remek: [171 161 109 161 100 174  72 165 124 166 140 151 145]
Viret: [107 113 129 117 134 107 153 149 107 153 118 152 128]
Zeri: [175 182 121 153 129 180 152 171 167 138 190 139 136]
kobi: [134 135  92 150  94 138 101 108 146 133 127  97 165]
gize: [150 157  96 154 104 156 131 146 155 149 158 121 162]
Pife: [165 124  72 174 161 109 171 161 100  86 149  71 147]
asked: [104 156 131 146 155 149 158] => gize
at: [171 161 109 161 100 174  72 165 124] => remek, 1
at: [109 161 100 174  72 165 124] => remek, 3

kobi: [125 113 107 101 131 127 122]
gize: [137 125 113 107 101 129 129]
Nasip: [137 125 113 107 101 131 126]
Zeri: [124 133 134 135 142 128 130]
at: [134 135 142] => Zeri, 3
at: [125 113 107 101 131 126] => Nasip, 2

tekid: [140 135 141 138 132 141 132 137 133 138 139 134 133 129 142 131 139 138
 145 134 132 129 130 132 133 139 134 138 143 132 137 145 139 140 134 138
 137 132 144 136 134 134 135 138 144 141 136 138 134 141 146 123 135 144
 140 140 131 129 135 149 138 142 135]
sared: [115 119 113 115 123 114 120 119 121 118 118 120 122 127 113 123 116 118
 114 121 121 124 124 121 120 117 121 121 112 125 119 113 117 113 122 116
 118 120 114 123 119 119 118 119 114 116 118 116 120 113 113 130 121 111
 113 117 125 126 122 108 117 114 121]
remek: [110 125 114 106 115 113 131 131 115 117 109 108 112 114 105 126 106 100
 106 126 135 127 140 129 115 121 115 111 118 115 124 107 113 109 113 117
 118 126 102 113 115 126 119 124 111 111 112 117 119 109  99 135 116 115
 117 110 120 128 120 102 106  97 121]
kobi: [109 126 113 107 117 111 134 130 116 115 108 110 115 117 103 129 105  99
 101 127 138 130 143 131 118 120 116 108 116 116 123 102 112 108 114 117
 119 129  98 112 116 128 120 123 107 109 112 116 121 108  93 141 116 112
 116 108 122 131 120  97 106  95 122]
Bon: [101 131 106  93 115 106 142 142 113 116 102 100 109 114  91 135  95  84
  95 134 151 136 162 140 112 123 114 107 115 116 129  96 108  97 112 114
 119 133  87 113 111 132 119 131 103 105 106 115 121  98  80 155 116 109
 112 103 124 141 124  83  94  77 125]
Zeri: [134 134 134 135 135 134 134 133 135 134 135 135 135 136 134 134 135 136
 134 134 133 134 133 134 135 134 135 135 133 135 134 134 134 134 135 134
 134 134 135 135 135 134 134 134 134 134 135 134 134 134 135 135 135 133
 134 135 135 135 135 134 135 135 134]
Pife: [118 121 118 115 118 119 121 124 118 121 119 116 117 118 117 121 117 115
 120 122 123 120 125 122 117 121 119 121 121 120 122 120 119 117 119 119
 120 120 118 121 118 121 119 123 120 120 118 120 119 117 118 122 120 120
 119 119 120 122 121 118 116 115 121]
gize: [113 127 121 112 113 118 134 132 114 117 110 109 111 107 111 125 109 100
 109 126 137 125 139 129 117 124 114 107 126 110 124 111 115 116 111 122
 120 128 105 108 116 129 122 125 115 114 114 121 120 115 102 128 115 124
 124 111 116 124 118 112 109 101 121]
tora: [139 139 142 136 131 142 137 143 132 140 138 132 130 126 141 134 137 133
 144 138 139 132 137 137 132 142 134 137 147 130 140 145 139 140 132 139
 138 135 142 135 134 137 137 142 145 141 136 140 136 141 143 125 135 147
 142 140 131 132 136 149 135 138 137]
Viret: [132 118 140 139 139 141 141 143 139 141 140 138 139 138 140 140 140 139
 142 141 142 140 142 141 139 142 140 141 142 140 142 142 141 140 140 140
 141 140 141 141 139 140 140 143 142 141 139 141 140 140 141 139 140 142
 141 141 140 140 141 142 139 139 141]
asked: [115 126] => remek
asked: [140 140 139 142 141 142 140 142 141] => Viret
at: [132 119] => Bon, 42

Zeri: [146 152 147 149 147 153 150]
Pife: [108 104  91 117 104  82 119]
Bon: [134  95 111 107 101  86  96]
Nasip: [113 108  99 114 104  95 113]
tora: [152 149 149 147 151 164 150]
Viret: [141 145 146 135 137 155 134]
remek: [156 153 159 146 149 161 143]
kobi: [146 141 155 145 137 135 157]
zufu: [154 139 158 138 147 150 133]
asked: [158 138 147 150 133] => zufu
asked: [141 145 146 135 137 155] => Viret
asked: [152 147 149 147] => Zeri
asked: [104  95] => Nasip

sared: [105 156 115 166]
Bon: [150 108 118 186]
Pife: [148 121 151  94]
tekid: [117 128 127 146]
remek: [ 75 156  83 125]
gize: [148  94 165 101]
at: [115 166] => sared, 3
asked: [ 83 125] => remek
asked: [151  94] => Pife

Nasip: [112 116 147 148 127 139 114 118 137 129 131 145 132 121 124 121 133 121
 130 121 121 132 133 120 135 142 115 123 124 128 124 134 131 115 127 123
 130 129 122 150 151 128 124 129 126 119 120 140 128 135 132 128 136 134
 120 133 168 155 160 136 116 138 123]
gize: [105 106 167 146 127 136 106 114 134 132 131 145 132 121 124 118 134 118
 122 117 121 134 133 120 133 156 115 123 124 140 127 128 131 114 119 120
 132 129 122 164 159 128 124 129 126 115 120 143 128 143 132 123 141 134
 122 131 175 162 144 136 116 130 118]
zufu: [111 108 163 145 127 138 110 115 134 132 131 145 132 121 124 119 136 119
 122 119 121 135 133 120 134 153 115 123 124 140 127 128 131 115 119 122
 130 129 122 159 152 128 124 129 126 119 120 142 128 143 132 123 140 134
 123 131 175 158 146 136 116 129 119]
Bon: [112 119 139 128 127 125 114 118 128 132 131 145 130 121 124 121 131 121
 122 121 121 132 133 120 125 139 115 123 124 140 129 126 131 115 119 123
 130 129 122 150 151 128 124 129 126 119 120 129 128 143 132 123 135 134
 128 126 129 155 117 136 116 128 125]
Zeri: [112 119 139 128 113 125 114 118 128 138 131 145 115 121 124 121 131 121
 122 121 117 132 133 120 125 139 115 115 124 144 129 126 131 115 118 123
 130 129 122 150 152 128 124 129 126 119 120 129 128 169 132 123 135 140
 128 126 127 158 105 138 116 128 125]
tekid: [105 106 167 146 127 136 106 114 134 132 131 145 132 121 124 118 134 118
 122 117 121 134 133 120 133 156 115 123 124 140 127 128 131 114 119 120
 132 125 122 150 151 128 124 129 126 119 120 129 128 170 132 118 135 140
 128 122 101 158  86 138 116 128 125]
sared: [112 119 139 128 127 125 114 118 128 132 131 145 132 121 124 121 131 121
 122 121 121 132 133 120 125 139 115 123 124 140 129 126 131 115 119 123
 130 129 122 150 151 128 124 129 126 119 120 129 128 143 132 123 135 134
 128 126 129 158 117 136 116 128 125]
Viret: [112 119 139 128 113 125 114 118 128 138 131 145 115 121 124 121 131 121
 122 121 117 132 133 120 125 139 115 115 124 144 129 126 131 115 118 123
 130 129 122 150 152 128 124 129 126 119 120 129 128 169 132 123 135 140
 135 126 125 158  98 136 116 106 125]
Pife: [112 119 139 128 127 125 114 118 128 132 131 145 128 121 124 121 131 121
 122 121 121 132 133 120 125 139 115 123 124 140 129 126 131 115 119 123
 130 129 122 150 151 128 124 129 126 119 120 129 128 143 132 123 135 134
 128 126 129 158 117 136 116 128 125]
kobi: [111 119 160 128 132 125 114 101 128 132 131 145 139 117 133 121 136 121
 115 121 121 137 133 120 127 149 115 123 124 146 129 126 131 115 119 123
 130 130 122 150 151 128 124 129 115 119 120 129 128 143 132 123 135 134
 128 126 152 171 117 136 116 120 125]
asked: [130 129 122 159] => zufu
at: [134 153 115] => zufu, 25

zufu: [102 162 115 157 162  95  87]
Pife: [122 141 146 112 126 148 131]
Nasip: [144 138 149 116 170  78 135]
remek: [128 109  86 128 126 128 154]
gize: [115 116  93 110 130 121 174]
Viret: [122 114 141  87 155 119 106]
Bon: [124 134 156 132 150  93 113]
tora: [144 138 149 116 170  78 165]
Zeri: [109 159 159 137 139 144 116]
tekid: [134 152 124 130 191 107 121]
sared: [124 134 152 130 191 145 172]
at: [114 141  87] => Viret, 2
asked: [134 156 132] => Bon
asked: [124 134 152 130 191 145 172] => sared
at: [124 134 152 130 191] => sared, 1
asked: [121 174] => gize
asked: [152 130 191] => sared
asked: [162 115 157 162  95] => zufu

tora: [133 112 150 164 138 143 136 137 128 119 165 123 131  93]
sared: [132 133 105 114 141 140 116 105 161 119 151 124 118 146]
Viret: [133 105 114 139 138 137 119 165 136 143 128 112 133 153]
at: [138 143 136 137 128 119 165] => tora, 5
asked: [133 105 114 141] => sared
asked: [114 141 140 116 105] => sared
asked: [164 138 143 136] => tora
asked: [119 151 124] => sared
asked: [119 151 124 118 146] => sared

kobi: [153 122 137 111]
zufu: [124 138 144 132]
sared: [149 112  92 185]
Zeri: [120 103 115 155]
remek: [124 138 125 135]
tora: [104 115 155 170]
asked: [103 115 155] => Zeri
asked: [124 138 125 135] => remek
at: [138 144 132] => zufu, 2
asked: [138 125 135] => remek
at: [144 132] => zufu, 3

zufu: [154 104  78 125 115 157 101  92 130 162 104 139 111 146]
Bon: [109 141 164 138 178  95 131 109 101 106 120 163 149 101]
tekid: [ 97 150 168 120 161 106 142 154  99  94 128 132 131 136]
sared: [149 152 104 140 111 154 139  95  96 147 148 138 164 130]
gize: [132 172 180 134 115 111 147 179 126 130 149 151 106 111]
Pife: [151  99  74 120  95 147 111  96 139 154 128 132 113 137]
Nasip: [139  93 175 140 169 128 115  73 117 144 110 138 164 114]
tora: [ 96 134 111  93  98 131 120 147 123  87 138 121  91 164]
kobi: [132 172  86 134 115 111 147 179 126 130 149 151 106 111]
remek: [154 109 158 160 140 133 127  99 152 158 121 122 166  92]
asked: [132 172  86 134 115 111 147 179 126 130 149 151 106 111] => kobi
asked: [139  93 175 140 169 128 115  73 117 144 110 138 164 114] => Nasip
asked: [ 95 147 111  96 139 154] => Pife
at: [115 157 101  92 130 162 104 139 111] => zufu, 5

tora: [137 134 137 157 104 155 145 157 132 138 139 138 104 163 136 138]
Pife: [ 92 134 137 115 123 122 129 116 136 161 125 132 119 125 130 105]
kobi: [128 139 162 137 113 154 157 104 155 145 154 132 143 136 156 138]
sared: [ 98 162 171 131  98 161 140 110 142 176 103 104 123 136 156 133]
asked: [154 132 143 136] => kobi
asked: [145 157 132 138 139] => tora
asked: [137 113 154 157 104 155 145 154 132] => kobi
asked: [ 92 134 137 115 123 122 129 116 136 161 125 132 119 125 130 105] => Pife
asked: [161 125 132] => Pife
at: [143 136 156 138] => kobi, 13

tora: [137 106 106 118]
Bon: [142 101  95 118]
sared: [143 120 160  74]
remek: [106 137 106 114]
tekid: [143 137 160  74]
asked: [106 137 106] => remek
at: [142 101] => Bon, 1

Nasip: [ 76 111 116 123 113 131 100]
gize: [129 113 149 101 127 137 116]
remek: [ 90 110 105 125 110 139 100]
Bon: [ 90 105  99 129 113 149 102]
zufu: [ 93 109 105 139 116 150  99]
tekid: [ 76 113 127 101 149 131  88]
Zeri: [ 90 109 103 126 110 143 102]
sared: [ 90 109 103 126 110 143 104]
at: [129 113 149 102] => Bon, 4
asked: [113 149 101 127] => gize

kobi: [133 118 113 145 125 153]
Viret: [133 113 118 145 125 153]
Nasip: [133 118 113 145 122 110]
at: [118 113 145 125 153] => kobi, 2
asked: [133 118 113 145 125 153] => kobi

gize: [129 128 122 138 127 124 127 131 132 128  77 113 132 103 134 129 124 143
 143 122 118 164 126 101 115 117 131]
Zeri: [119 128 117 151 135 130 127 130 128 130  83 110 131 105 124 126 138 129
 126 112 121  99 118 135 127  87 159]
sared: [119 128 117 151 135 130 127 130 128 130  83 110 131 105 124 130  99 138
 121 129 127 159 126  87 118 112 135]
asked: [119 128 117 151 135 130 127 130 128 130  83 110 131 105 124 130  99 138
 121 129 127 159 126  87 118 112 135] => sared
at: [121 129 127] => sared, 19
at: [ 99 138 121 129 127 159 126  87 118 112 135] => sared, 17

kobi: [144 104 119 132 142 173 130 163 127 150 141 146 140 116]
Pife: [101 133 138 127  74 119 102  96  96  78 145 166 150 129]
remek: [ 98 106  99  91 119 141  93 122 135 118 134 135 154 128]
Nasip: [118 139 112 115 161  84 157 104 123 137 105  83 100 127]
tekid: [114 161 117 124 103  79 130  88 126  95 111 139 126 153]
tora: [111 108 137 139 142 148 122 145 148 145 131 138 143 131]
Viret: [159 121 161 127  96 155  95 128  98 102 147 129 143 109]
Zeri: [100 160 137 139  99  85 124  98 142 103 118 140 122 152]
asked: [115 161] => Nasip
asked: [100 160 137 139  99  85 124  98 142 103 118 140 122 152] => Zeri
at: [119 141  93 122 135 118 134 135 154] => remek, 5
asked: [166 150 129] => Pife
at: [ 79 130  88 126  95 111] => tekid, 6

Pife: [126 116 107 107 141 148 109 127 148 138 131 120 112 141 134 124 128 151
 118 144 117 104 138 146 151 127 133  99 141 137 124  95 146 135 145 118
 104]
Zeri: [152 146 132 119 150 114 146 149 108 106 142 126 103 153 118 129 104 147
 125 105 113 147 133 139 104 142 159 141 128 152 135 139 151 107 116 114
 117]
zufu: [146 130 144 108 142 143 127 109 138 148 112 111 115 151 147 119 120 134
 148 129  91 145 118 125 145 133 119 135 122 109 131 142 112 148 121 142
 138]
Viret: [126 116 107 107 141 148 105 147 150 148 131 120 112 109 134 124 128 151
 118 144 117 104 138 146 151 127 133  99 141 153 124 109 146 135 145 118
 104]
Nasip: [108 117 131 135 110 146 114 107 149 136 108 130 143 111 142 112 148 113
 138 148 141 107 124 117 141 141 119 112 119 109 116 128 111 130 132 124
 112]
tora: [132 109 121 118 125 143 144 129 145 127 135 114 135 144 136 144 140 118
 129 143 132 143 113 117 120 121 120 138 139 120 143 115 114 134 137 140
 145]
asked: [146 114] => Nasip
asked: [127 109 138 148] => zufu
asked: [153 118 129 104 147 125 105 113 147 133] => Zeri
at: [109 146 135 145 118] => Viret, 32
at: [148 105 147 150 148 131 120 112 109 134] => Viret, 6

Zeri: [106  97 159  98 134 119 114 125 112  91 125 143 109 120 121 154 145 123
 126 147 113 131 130 126 136 123 137 103 142 116]
Pife: [106  97 159  98 134 119 114 125 112  91 125 143 109 120 121 154 109 140
 139 147 113 131 130 126 136 125 140 103 143 118]
sared: [123 136 115 176 139 111 123 138 130 142 113 123 131 136 142 103 126 123
 145 122 144 105 122  86 110 118 113 146 129 113]
gize: [124  99 121 135 156 124 127 157 117 113 153 118 111 154 148 128 123 107
 128 173 130 107 140 128 145 140 125 120 120 145]
remek: [137 104 122 108 151 140 135 146 130 126 156 113 113 144 137 142 128 112
 105 150 124 129 139 165 156 149 140 114 107 154]
tekid: [125 143 109 120 120 154 109 140 139 116 145 118 108 155 151 121 115 108
 137 166 133 106 125 119 145 136 122 127 129 141]
asked: [126 123 145] => sared
asked: [124  99] => gize
asked: [125 143 109 120 121 154 109 140 139] => Pife

gize: [137 102 102 126 130 132 146 115 104]
Bon: [142  90 102 116 129 134 152 112 103]
kobi: [139  82 123  90 131 136 151 116 123]
zufu: [133 128  95 156 128 127 136 119  97]
Viret: [133 128  95 156 128 127 156 115 101]
tekid: [133 134  98 159 126 126 131 121 100]
sared: [128 130  93 155 134 129 138 120  98]
asked: [115 104] => gize
at: [134 129] => sared, 5
asked: [126 126 131 121] => tekid
at: [126 126 131 121] => tekid, 5

sared: [124 116 107 187 135 119  75]
tora: [121 115 100 178 123 119  89]
Viret: [120 114  96 180 109 112  86]
remek: [126 121  99 176 117 126  93]
kobi: [131 107 115 181 127 126  93]
Pife: [113 115 107 172 113 112  89]
Nasip: [121 114  95 178 112 112  88]
gize: [125 119  98 180 123 122  89]
zufu: [118 113 105 183 124 110  75]
asked: [131 107 115 181 127 126  93] => kobi
asked: [115 100] => tora
at: [113 115] => Pife, 1
asked: [115 107] => Pife
at: [100 178] => tora, 3

tekid: [126 103 154 124 132 140 138 112 128 135 130 131 123 173 123 144 142 138
 140 158 141 135 110 132 100 152 137 141 126 136 113 146 133 127 134 138
 122 132 106 119 127 139 134 130 143  90 137 125 134 128 113 140 107 132
  98 139  90 119 134]
tora: [129 126 132 130 132 135 128 124 125 132 127 131 125 143 136 135 133 127
 128 136 126 126 118 129 117 137 134 135 131 134 117 135 123 132 131 130
 125 126 115 128 124 135 134 128 131 118 131 128 129 128 123 132 118 135
 118 130 113 129 122]
kobi: [124 117 138 127 138 137 131 118 128 138 128 131 123 153 131 141 133 133
 137 141 129 127 110 131 109 146 140 136 131 138 116 142 126 129 135 131
 124 125 107 123 124 137 134 131 137 106 134 128 125 122 118 130 110 136
 106 131 104 127 125]
Bon: [132 122 136 131 125 133 132 124 125 129 130 130 125 146 131 134 136 130
 128 140 133 130 122 128 146 109 133 138 129 130 118 133 127 134 128 134
 126 128 120 127 124 132 132 129 131 118 129 128 135 133 122 135 121 133
 117 133 113 125 130]
Nasip: [126 131 125 126 135 131 125 126 128 131 125 130 127 129 134 130 126 126
 129 126 121 124 121 129 124 132 130 128 132 134 124 132 123 127 132 126
 126 125 119 129 127 133 132 128 128 126 131 128 123 125 126 126 122 131
 126 126 125 131 120]
sared: [125 121 134 129 137 135 130 120 127 138 129 130 123 146 131 139 131 133
 136 136 128 125 112 130 113 144 142 136 131 137 118 140 126 132 134 130
 125 123 111 124 122 134 133 132 135 111 130 130 125 121 119 128 113 138
 108 130 109 128 125]
at: [109 146] => kobi, 25
asked: [127 131 125 143] => tora

kobi: [116 113 148 142 115 138 138 113 109 147]
tora: [125 132 123 123 122 134 129 129 126 130]
Bon: [128 129 122 129 134 123 123 119 137 130]
tekid: [120 106 129 137 137 141 119 119 128 136]
Zeri: [124 120 148 149 125 119 119 104 138 112]
Viret: [125 121 124 114 120 115 134 128 123 131]
gize: [120  95 129 137 137 141 119 119 128 136]
at: [120 106 129 137 137 141 119 119 128] => tekid, 1
asked: [132 123 123 122 134 129 129 126 130] => tora
asked: [121 124 114 120 115 134] => Viret
asked: [123 123 122 134 129] => tora
asked: [142 115 138 138 113] => kobi
asked: [120  95 129 137 137 141] => gize
asked: [120 106 129 137 137 141 119 119 128 136] => tekid

gize: [134 141 113 108  90 131 120 109 132 145]
Viret: [115 120 116 127 161 127 121 141 105 123]
zufu: [139 116 138 152 128 140 102 139 149  95]
tora: [127 127 123 120 123  98  98 133 137 116]
Nasip: [134 161 141 105 116 127 127 123 120 121]
Zeri: [ 74 136 175 131 181  70 113 155 124 119]
Bon: [ 84 129 141 162 155  84 165 122 122 157]
tekid: [163 127 135  93 106 143  77 129 153  90]
remek: [ 93 131 175 154 148  90  74 157 161  85]
at: [161 141 105 116] => Nasip, 2
at: [161 141 105 116 127 127 123 120 121] => Nasip, 2
at: [116 138] => zufu, 2
at: [113 155 124] => Zeri, 7
asked: [127 127 123 120 121] => Nasip
asked: [ 84 129] => Bon

kobi: [158 113 133  86 114 157 125  82]
sared: [158 113 133  86 114 129 125 129]
gize: [113 158 133  86 114 157 125 129]
asked: [158 113 133  86 114 129 125 129] => sared
asked: [113 158 133  86 114 157 125 129] => gize

Pife: [125 126 129 129]
sared: [174 135 132 137]
remek: [127 135 118 115]
tora: [112 158  72 131]
zufu: [126 132 120 114]
Viret: [122 117 129 118]
kobi: [129 125 126 103]
Zeri: [118 142 134 118]
gize: [129 126 127 123]
tekid: [137 115 106 140]
Nasip: [140 131 128 123]
Bon: [ 88 112 123 110]
at: [129 126 127] => gize, 1
at: [142 134] => Zeri, 2
at: [112 158  72] => tora, 1
at: [125 126 129] => Pife, 1

sared: [113 141 129 122 171 141 115 178 146 127 148 163 103 145 126 164 136 147
 105 109 158 147 146 145 135 156 105 105  83]
tekid: [113 141 129 122 171 141 115 178 146 127 148 163 103 145 126 164 136 147
 105 109 158 147 146 145 115 143 144  94 141]
Bon: [109 158 147 146 147 115 143 129 141 166 122 150  94  92 154 161 110 136
  93 144 118 166 124 167 159 139 104 133 120]
remek: [113 141 129 122 171 141 115 178 146 127 148 163 103 145 126 164 136 147
 105 109 158 147 146 145 135 156 105 105 126]
asked: [113 141 129 122 171 141 115 178 146 127 148 163 103 145 126 164 136 147
 105 109 158 147 146 145 135 156 105 105 126] => remek
asked: [109 158 147 146 145 115 143] => tekid
asked: [136  93] => Bon
asked: [113 141 129 122 171 141 115 178 146 127 148 163 103 145 126 164 136 147
 105 109 158 147 146 145 135 156 105 105  83] => sared

zufu: [ 81 150 159  98 174 143 174  82 128 114 139 104 135 144  87 131 125  94
  90  90]
Bon: [ 86 174 174  96 122 174 102  83 129 144 159 151 145 116 166  88 121  94
 132 171]
remek: [171 118 177 146 153 167 105 173 145 146 171 158 165 117 161 121  94  88
  83 157]
Zeri: [127 118 160 144 164 146 100 128 150  94 108 110  82 105 167 152  81 139
 102 141]
kobi: [135 139 176 172  82 110 141  80  88 158 147 119 111  96 140  89 137 150
 114 108]
tora: [166 143 151 118  97  92 145 125 116 100 149 105 174  85 111 100 120 148
 108 132]
asked: [121  94  88] => remek
at: [105 173 145 146 171 158 165 117 161 121] => remek, 7

tekid: [ 78  91  90 113  86 131 158 108  77  72  94]
Zeri: [137 120 131 159 180 114 108 147 110 126 114]
zufu: [137 120 131 159 108 147 114 180 126 114 110]
at: [108 147 114 180] => zufu, 5
at: [126 114 110] => zufu, 9
at: [137 120 131 159 108 147] => zufu, 1
at: [180 126] => zufu, 8
asked: [137 120 131 159 108 147 114 180 126 114 110] => zufu
at: [159 180 114 108 147 110 126 114] => Zeri, 4

tekid: [121  96 117 148 103]
kobi: [170 140 148 117 103]
zufu: [107 168  78 110 131]
gize: [149 106 165 147 155]
Zeri: [145 160 138 115  88]
remek: [145 159 138 115  88]
Pife: [159 109 168 142 148]
asked: [168  78 110 131] => zufu
at: [148 117 103] => kobi, 3
asked: [165 147 155] => gize
asked: [145 160 138 115  88] => Zeri
asked: [109 168] => Pife
asked: [168  78 110] => zufu

